Below is a small trained network, with its code and all its weights. Each question gives an input and a class and asks what happens when units are switched off, that is, made to give their printed mean instead of their output.

import numpy as np


def w(rows, s, z=0):
    codes = np.array(rows[::2]) - 128.0
    scale = np.full(codes.shape[1], s)
    scale[-1] = z or s
    return codes * scale


def norm(h):
    return h / np.sqrt((h * h).mean(-1, keepdims=True) + 1e-5)


def f(y):
    return y / 2 * (1 + np.tanh(0.7978845608 * (y + 0.044715 * y**3)))


def log_softmax(a):
    a = a - a.max(-1, keepdims=True)
    return a - np.log(np.exp(a).sum(-1, keepdims=True))


def net(x, mask):
    res = np.array(x, float).reshape(1, 4) / 4 @ E
    u = 0
    for l in range(3):
        y = f(norm(res) @ A[l][:, :-1].T + A[l][:, -1])
        res = res + np.where(mask[u : u + 9], y, B[l][:, -1]) @ B[l][:, :-1]
        u += 9
    return log_softmax(norm(res)[-1] @ U[:, :-1].T + U[:, -1])


A, B = {}, {}
E = w([
[91,151,160,141,121,67,38,67,146,139,87],'x0',
[254,162,144,83,91,120,186,167,169,106,173],'x1',
[161,161,169,149,108,117,153,62,58,125,167],'x2',
[221,36,100,137,87,44,94,163,93,147,112],'x3',
],0.0099)
A[0] = w([
[57,73,143,110,101,138,113,136,146,56,108,129],'0.n1',
[90,148,211,131,201,195,116,142,84,105,90,72],'0.n2',
[99,86,140,125,125,180,237,178,107,104,111,24],'0.n3',
[229,127,143,155,46,140,218,181,96,71,254,185],'0.n4',
[104,105,140,193,128,150,175,185,105,139,136,3],'0.n5',
[125,123,190,92,41,115,99,83,162,68,205,91],'0.n6',
[160,82,188,112,140,168,182,78,13,145,208,156],'0.n7',
[165,54,77,70,175,179,197,217,116,124,178,25],'0.n8',
[101,121,116,103,97,55,150,106,151,171,107,117],'0.n9',
],0.0078,0.0037)
B[0] = w([
[150,129,130,133,106,106,217,159,51,172,125,159],'0.n1',
[177,151,109,110,90,72,194,151,113,76,163,171],'0.n2',
[146,128,107,126,208,168,165,104,142,84,120,162],'0.n3',
[115,254,53,12,200,41,126,96,57,81,94,254],'0.n4',
[117,134,146,155,168,82,117,142,164,82,122,130],'0.n5',
[146,158,126,163,164,116,97,94,138,166,185,148],'0.n6',
[67,152,119,148,72,103,64,177,118,177,111,197],'0.n7',
[249,144,110,186,131,153,99,145,150,170,218,202],'0.n8',
[180,86,101,153,78,109,100,115,179,116,151,143],'0.n9',
],0.009,0.0094)
A[1] = w([
[116,141,117,109,128,251,162,125,131,146,176,92],'1.n1',
[97,113,137,143,79,157,100,123,72,123,98,30],'1.n2',
[141,136,177,150,169,131,120,102,158,109,156,3],'1.n3',
[101,126,85,173,182,183,132,138,129,109,97,126],'1.n4',
[108,111,116,146,162,100,127,125,109,145,78,65],'1.n5',
[107,137,128,152,212,112,136,132,134,89,144,111],'1.n6',
[107,150,79,111,158,170,129,227,128,130,153,176],'1.n7',
[52,161,99,84,166,178,204,111,121,126,129,111],'1.n8',
[154,104,141,112,182,151,131,89,156,140,158,58],'1.n9',
],0.013,0.0024)
B[1] = w([
[73,63,168,194,95,115,180,221,167,151,154,178],'1.n1',
[140,114,92,158,75,117,212,168,157,175,140,172],'1.n2',
[120,122,148,156,163,96,56,137,179,66,86,129],'1.n3',
[174,159,125,178,219,89,94,155,146,80,220,168],'1.n4',
[79,124,103,124,146,160,147,113,120,103,142,173],'1.n5',
[145,109,128,123,192,149,94,140,146,111,134,175],'1.n6',
[155,102,182,125,167,118,113,126,97,143,196,235],'1.n7',
[140,178,2,102,197,48,104,112,16,146,105,254],'1.n8',
[134,106,171,148,66,129,121,94,135,154,64,132],'1.n9',
],0.0088,0.0091)
A[2] = w([
[50,87,100,131,83,103,155,129,99,170,107,81],'2.n1',
[2,75,127,117,91,106,108,168,136,111,100,73],'2.n2',
[63,120,1,194,143,95,97,159,120,130,183,160],'2.n3',
[123,94,132,170,124,125,102,185,125,139,125,147],'2.n4',
[201,105,62,13,141,94,90,180,96,141,136,140],'2.n5',
[160,143,199,121,140,136,72,41,193,171,114,7],'2.n6',
[124,166,155,75,152,79,82,60,181,117,157,192],'2.n7',
[212,77,147,120,79,128,137,126,154,131,126,71],'2.n8',
[171,65,103,132,60,166,87,147,65,122,145,124],'2.n9',
],0.0089,0.0017)
B[2] = w([
[96,177,143,188,43,157,164,62,140,95,46,172],'2.n1',
[104,144,185,155,77,116,246,40,121,199,72,160],'2.n2',
[111,113,187,43,48,145,127,93,80,161,97,246],'2.n3',
[147,137,119,116,116,118,184,155,45,138,108,146],'2.n4',
[125,166,105,65,174,79,113,127,73,133,103,241],'2.n5',
[114,97,88,159,161,254,132,125,148,171,105,137],'2.n6',
[140,95,60,123,124,156,48,144,131,112,184,174],'2.n7',
[111,194,103,111,185,155,124,105,148,136,128,139],'2.n8',
[131,184,122,73,105,122,119,110,96,59,160,143],'2.n9',
],0.0097,0.013)
U = w([
[147,175,31,25,190,36,77,118,7,146,136,194],'0',
[59,121,166,169,2,97,195,62,52,161,19,116],'1',
[122,103,112,237,139,242,14,90,229,114,148,97],'2',
[82,126,159,139,112,129,194,169,224,2,108,1],'3',
[164,53,225,250,186,121,175,217,139,159,213,98],'4',
],0.0098,0.0039)

Each question gives the input, the list of numbers given to net, and the class t.
The units are the neurons (one row each of A and B). Each row of codes is followed by its name. A weight is (code - 128) times the scale printed after its matrix; where a second scale follows, it is the last column's (A, B and U).
mask holds one flag per neuron, layer by layer. A switched-off neuron (its flag False) gives its mean, the last column of its row in B, instead of its output. The means were averaged over made-up inputs and are rounded, as every weight is.
A unit's drop is (log p(t) with every unit on - log p(t) with that unit switched off) / (log p(t) with every unit on - log p(t) with every unit switched off).
The circuit of an input: a set's keep is (log p(t) with only the set's units on - log p(t) with every unit switched off) / (log p(t) with every unit on - log p(t) with every unit switched off). Starting from the 12 units with the biggest drops (on a tie, the unit counted first), units are removed one at a time, each time the one whose removal leaves the highest keep (on an exact tie, the one counted first), for as long as the keep stays at least 0.8.
units of the circuit, in order: the units of the circuit, biggest drop first
unit that matters most: the unit with the biggest drop
k most important neurons: the k neurons with the biggest drops, biggest first
top k neurons in layer l: the k neurons of layer l with the biggest drops, biggest first
drop of u: that unit's drop, to one decimal
input [1,5,-7,-5], class 4: units of the circuit, in order => 0.n4, 1.n1
input [-6,-4,-1,2], class 4: unit that matters most => 0.n8
input [-7,-7,-8,1], class 4: 2 most important neurons => 0.n4, 0.n8
input [3,2,4,-5], class 2: 2 most important neurons => 0.n4, 0.n6
input [3,0,-6,0], class 1: 2 most important neurons => 0.n8, 0.n4
input [-7,-3,-3,-7], class 4: 3 most important neurons => 0.n4, 1.n1, 0.n8
input [0,4,-8,-7], class 4: top 2 neurons in layer 1 => 1.n1, 1.n7
input [5,-2,4,0], class 2: top 2 neurons in layer 0 => 0.n7, 0.n6
input [6,1,-2,0], class 2: 2 most important neurons => 1.n8, 0.n4
input [4,2,-5,-2], class 2: top 3 neurons in layer 1 => 1.n8, 1.n1, 1.n2
input [7,-2,6,-6], class 2: 2 most important neurons => 0.n4, 2.n5
input [-1,-5,2,-1], class 1: 2 most important neurons => 0.n4, 0.n3
input [-8,-5,-5,-6], class 4: 3 most important neurons => 0.n4, 1.n1, 0.n8
input [7,5,1,1], class 2: 2 most important neurons => 1.n8, 0.n4
input [6,-1,2,2], class 2: top 2 neurons in layer 0 => 0.n7, 0.n4
input [-6,1,-8,-3], class 4: most important neuron => 0.n8
input [7,-2,-7,-4], class 1: top 2 neurons in layer 0 => 0.n4, 0.n3
input [-5,-1,-5,1], class 4: drop of 2.n6 => 0.0
input [8,4,0,-5], class 2: drop of 0.n4 => 0.2
input [8,0,-8,4], class 1: drop of 0.n4 => 0.1
input [4,2,4,-5], class 2: top 2 neurons in layer 0 => 0.n4, 0.n6
input [-8,-4,-6,-4], class 4: top neuron in layer 0 => 0.n4
